Below are the code and all the weights of a small trained network. Each question names an input and a target symbol and asks about switching units off, where a switched-off unit gives its printed mean instead of its output.

import numpy as np


def w(rows, s, z=0):
    codes = np.array(rows[::2]) - 128.0
    scale = np.full(codes.shape[1], s)
    scale[-1] = z or s
    return codes * scale


def f(y):
    return np.maximum(y, 0)


def softmax(a):
    e = np.exp(a - a.max(-1, keepdims=True))
    return e / e.sum(-1, keepdims=True)


def log_softmax(a):
    a = a - a.max(-1, keepdims=True)
    return a - np.log(np.exp(a).sum(-1, keepdims=True))


def net(x, mask):
    ids = ['βγδεστφψ'.index(c) for c in x.split()]
    T = len(ids)
    res = E[ids] + P[:T]
    u = 0
    for l in range(3):
        r = res
        for j in range(2):
            rows = slice(3 * j, 3 * j + 3)
            q, k, v = (r @ M[l][rows].T for M in (Q, K, V))
            z = softmax(np.where(np.tri(T) > 0, q @ k.T / 3**0.5, -1e9)) @ v
            o = O[l][rows]
            res = res + np.where(mask[u + j], z, o[:, -1]) @ o[:, :-1]
        u += 2
        y = f(res @ A[l][:, :-1].T + A[l][:, -1])
        res = res + np.where(mask[u : u + 4], y, B[l][:, -1]) @ B[l][:, :-1]
        u += 4
    return log_softmax(res[-1] @ U[:, :-1].T + U[:, -1])


Q, K, V, O, A, B = {}, {}, {}, {}, {}, {}
E = w([
[107,208,121,70,71,73],'β',
[70,146,65,179,130,113],'γ',
[120,229,105,95,211,210],'δ',
[137,103,94,81,250,117],'ε',
[145,181,204,179,3,185],'σ',
[33,108,121,190,63,164],'τ',
[115,71,81,205,198,142],'φ',
[226,149,148,189,114,168],'ψ',
],0.012)
P = w([
[209,142,196,162,133,82],'0',
[252,146,74,120,106,145],'1',
[195,188,131,160,120,107],'2',
[197,180,61,122,97,155],'3',
[163,192,74,121,102,160],'4',
[132,200,101,139,135,139],'5',
[136,207,78,127,122,158],'6',
[117,216,99,139,144,138],'7',
[117,227,103,155,148,134],'8',
[94,231,100,144,152,145],'9',
[88,237,100,147,164,143],'10',
[68,245,137,163,183,114],'11',
[99,250,95,164,156,135],'12',
],0.0043)
Q[0] = w([
[89,66,251,167,139,97],'0.h1',
[157,1,135,122,101,175],'0.h1',
[178,93,213,104,188,153],'0.h1',
[211,62,168,131,162,147],'0.h2',
[109,12,109,129,95,120],'0.h2',
[23,174,109,130,180,116],'0.h2',
],0.0062)
K[0] = w([
[225,126,201,136,168,24],'0.h1',
[254,70,214,73,154,148],'0.h1',
[154,72,170,124,162,179],'0.h1',
[234,87,162,145,124,130],'0.h2',
[88,86,111,245,111,126],'0.h2',
[3,186,139,141,252,163],'0.h2',
],0.0068)
V[0] = w([
[96,245,90,191,161,127],'0.h1',
[135,3,234,79,174,143],'0.h1',
[45,164,32,174,80,185],'0.h1',
[78,254,96,34,193,140],'0.h2',
[11,186,140,166,175,107],'0.h2',
[116,128,186,47,120,136],'0.h2',
],0.0052)
O[0] = w([
[138,178,76,154,126,167,224],'0.h1',
[136,28,179,36,123,146,2],'0.h1',
[121,202,132,168,128,133,247],'0.h1',
[114,224,82,135,137,155,185],'0.h2',
[39,114,2,125,84,182,184],'0.h2',
[140,147,143,61,137,179,88],'0.h2',
],0.0056,0.0045)
A[0] = w([
[78,162,64,127,201,48,254],'0.n1',
[183,132,83,223,145,221,158],'0.n2',
[93,130,202,255,91,192,198],'0.n3',
[56,175,90,187,99,95,215],'0.n4',
],0.0069,0.003)
B[0] = w([
[171,138,41,162,154,119,212],'0.n1',
[1,48,214,208,206,189,214],'0.n2',
[75,49,151,124,94,213,213],'0.n3',
[56,170,56,157,76,146,250],'0.n4',
],0.0068,0.012)
Q[1] = w([
[175,155,152,84,79,48],'1.h1',
[114,35,180,142,220,80],'1.h1',
[106,97,249,136,70,132],'1.h1',
[197,81,189,141,183,78],'1.h2',
[178,254,135,74,164,63],'1.h2',
[134,185,192,131,120,105],'1.h2',
],0.0064)
K[1] = w([
[166,180,163,89,145,118],'1.h1',
[150,48,145,103,207,109],'1.h1',
[87,49,199,140,69,156],'1.h1',
[207,70,180,146,125,46],'1.h2',
[96,21,253,89,126,155],'1.h2',
[122,99,218,165,77,154],'1.h2',
],0.0065)
V[1] = w([
[107,203,2,143,116,77],'1.h1',
[124,99,107,152,243,43],'1.h1',
[164,189,145,88,62,131],'1.h1',
[190,182,109,167,135,109],'1.h2',
[50,84,205,154,223,144],'1.h2',
[81,75,143,88,153,113],'1.h2',
],0.0059)
O[1] = w([
[161,227,46,222,135,241,245],'1.h1',
[142,53,110,195,203,79,81],'1.h1',
[238,168,137,57,97,152,76],'1.h1',
[110,100,140,253,191,41,137],'1.h2',
[136,113,136,58,188,233,144],'1.h2',
[181,4,101,7,98,153,88],'1.h2',
],0.0038,0.012)
A[1] = w([
[254,105,74,112,181,142,255],'1.n1',
[59,82,255,135,186,144,166],'1.n2',
[138,68,179,115,93,72,139],'1.n3',
[96,110,101,143,134,93,159],'1.n4',
],0.0064,0.0028)
B[1] = w([
[185,202,98,148,119,19,173],'1.n1',
[211,113,201,112,123,74,252],'1.n2',
[142,81,193,166,96,255,133],'1.n3',
[123,104,110,162,123,65,243],'1.n4',
],0.0064,0.0045)
Q[2] = w([
[141,135,125,162,139,131],'2.h1',
[94,93,123,162,138,149],'2.h1',
[182,168,100,107,172,159],'2.h1',
[98,162,130,176,187,174],'2.h2',
[162,136,136,117,87,69],'2.h2',
[162,70,179,2,110,72],'2.h2',
],0.0098)
K[2] = w([
[184,134,169,253,109,137],'2.h1',
[69,129,125,125,111,185],'2.h1',
[220,246,62,84,167,177],'2.h1',
[95,200,53,176,170,215],'2.h2',
[164,69,151,72,57,57],'2.h2',
[138,26,223,101,145,108],'2.h2',
],0.0056)
V[2] = w([
[162,223,113,120,124,105],'2.h1',
[123,63,163,142,91,101],'2.h1',
[145,149,108,197,148,138],'2.h1',
[148,193,181,125,187,177],'2.h2',
[173,171,166,21,90,144],'2.h2',
[143,114,112,167,3,62],'2.h2',
],0.0063)
O[2] = w([
[103,95,164,168,95,1,136],'2.h1',
[188,114,137,113,124,167,88],'2.h1',
[170,132,137,119,144,64,200],'2.h1',
[50,155,230,32,173,94,160],'2.h2',
[51,93,207,142,92,24,6],'2.h2',
[178,136,88,209,56,115,108],'2.h2',
],0.0058,0.016)
A[2] = w([
[205,161,71,133,171,95,47],'2.n1',
[83,168,57,45,1,95,250],'2.n2',
[95,61,97,96,138,166,111],'2.n3',
[73,105,140,140,12,185,82],'2.n4',
],0.0056,0.0024)
B[2] = w([
[141,199,137,36,112,94,223],'2.n1',
[52,65,156,255,182,96,217],'2.n2',
[79,75,67,126,195,115,171],'2.n3',
[95,125,83,30,19,32,254],'2.n4',
],0.0071,0.0068)
U = w([
[146,159,182,209,85,56,220],'β',
[247,178,61,130,74,195,123],'γ',
[70,188,180,32,202,157,99],'δ',
[189,138,60,24,151,49,253],'ε',
[180,255,189,48,16,161,106],'σ',
[58,49,32,58,90,114,23],'τ',
[157,16,94,183,218,119,22],'φ',
[217,169,239,180,134,178,170],'ψ',
],0.0053,0.0031)

Each question gives the input, a string of symbols that net reads in full, and the target symbol t.
The units are the heads (3 rows each of Q, K, V and O) and the neurons (one row each of A and B). Each row of codes is followed by its name. A weight is (code - 128) times the scale printed after its matrix; where a second scale follows, it is the last column's (O, A, B and U).
mask holds one flag per unit, layer by layer, with each layer's heads first. A switched-off unit (its flag False) gives its mean, the last column of its rows in O or B, instead of its output. The means were averaged over made-up inputs and are rounded, as every weight is.
A unit's drop is (log p(t) with every unit on - log p(t) with that unit switched off) / (log p(t) with every unit on - log p(t) with every unit switched off).
The circuit of an input: a set's keep is (log p(t) with only the set's units on - log p(t) with every unit switched off) / (log p(t) with every unit on - log p(t) with every unit switched off). Starting from the 12 units with the biggest drops (on a tie, the unit counted first), units are removed one at a time, each time the one whose removal leaves the highest keep (on an exact tie, the one counted first), for as long as the keep stays at least 0.8.
circuit, biggest first: the units of the circuit, biggest drop first
most important unit: the unit with the biggest drop
top k neurons: the k neurons with the biggest drops, biggest first
which heads matter: for each layer, one digit per head in row order, 1 if its drop is at least 0.15 and else 0, layers parted by /
input ε β τ β ε φ, target β: which heads matter => 00 / 01 / 01
input ε ψ ε τ σ β ε, target β: which heads matter => 00 / 10 / 11
input β β β τ ψ, target β: circuit, biggest first => [2.h2 0.n2 1.h1]
input γ β β τ, target β: top 2 neurons => [0.n2 0.n3]
input τ τ τ τ β δ τ σ ψ φ, target δ: most important unit => 0.h2
input ε δ τ τ φ τ δ β β γ φ, target γ: circuit, biggest first => [0.n4 2.h2 0.n1]
input σ ε τ τ ψ, target ψ: circuit, biggest first => [0.n4 0.h2 0.n1 2.n4]
input φ ψ τ δ, target δ: which heads matter => 00 / 00 / 01
input γ τ φ δ β φ, target β: which heads matter => 00 / 11 / 01
input τ τ σ β τ β ψ, target β: circuit, biggest first => [0.n2 2.h2 1.h2]
input τ γ γ δ β β τ τ, target β: which heads matter => 10 / 11 / 01
input ε τ β γ δ ψ γ τ ψ β γ ε, target ε: which heads matter => 00 / 10 / 10
input β ψ β ε ε δ σ, target σ: circuit, biggest first => [1.h1 0.n1 2.n4]
input τ β φ τ τ τ τ γ τ γ σ τ, target γ: circuit, biggest first => [2.h2]
input τ ψ ε φ, target φ: which heads matter => 00 / 10 / 00
input ψ φ τ σ τ τ, target τ: top 2 neurons => [2.n4 0.n3]
input σ ψ τ γ σ γ φ δ ε ψ, target δ: circuit, biggest first => [2.h2 0.n2]
input ε γ φ δ τ τ, target δ: circuit, biggest first => [2.h2 1.h2 0.n2]
input ψ τ τ δ β φ τ δ σ, target δ: which heads matter => 01 / 00 / 01
input τ τ ε φ τ τ τ, target τ: most important unit => 2.n4
input φ β γ δ ψ γ ε, target ε: which heads matter => 00 / 00 / 10
input δ σ ε τ τ τ σ τ ψ τ σ, target δ: top 2 neurons => [0.n3 0.n2]
input σ γ τ ε ε φ γ β ε ε, target β: top 4 neurons => [0.n2 0.n3 2.n4 1.n1]
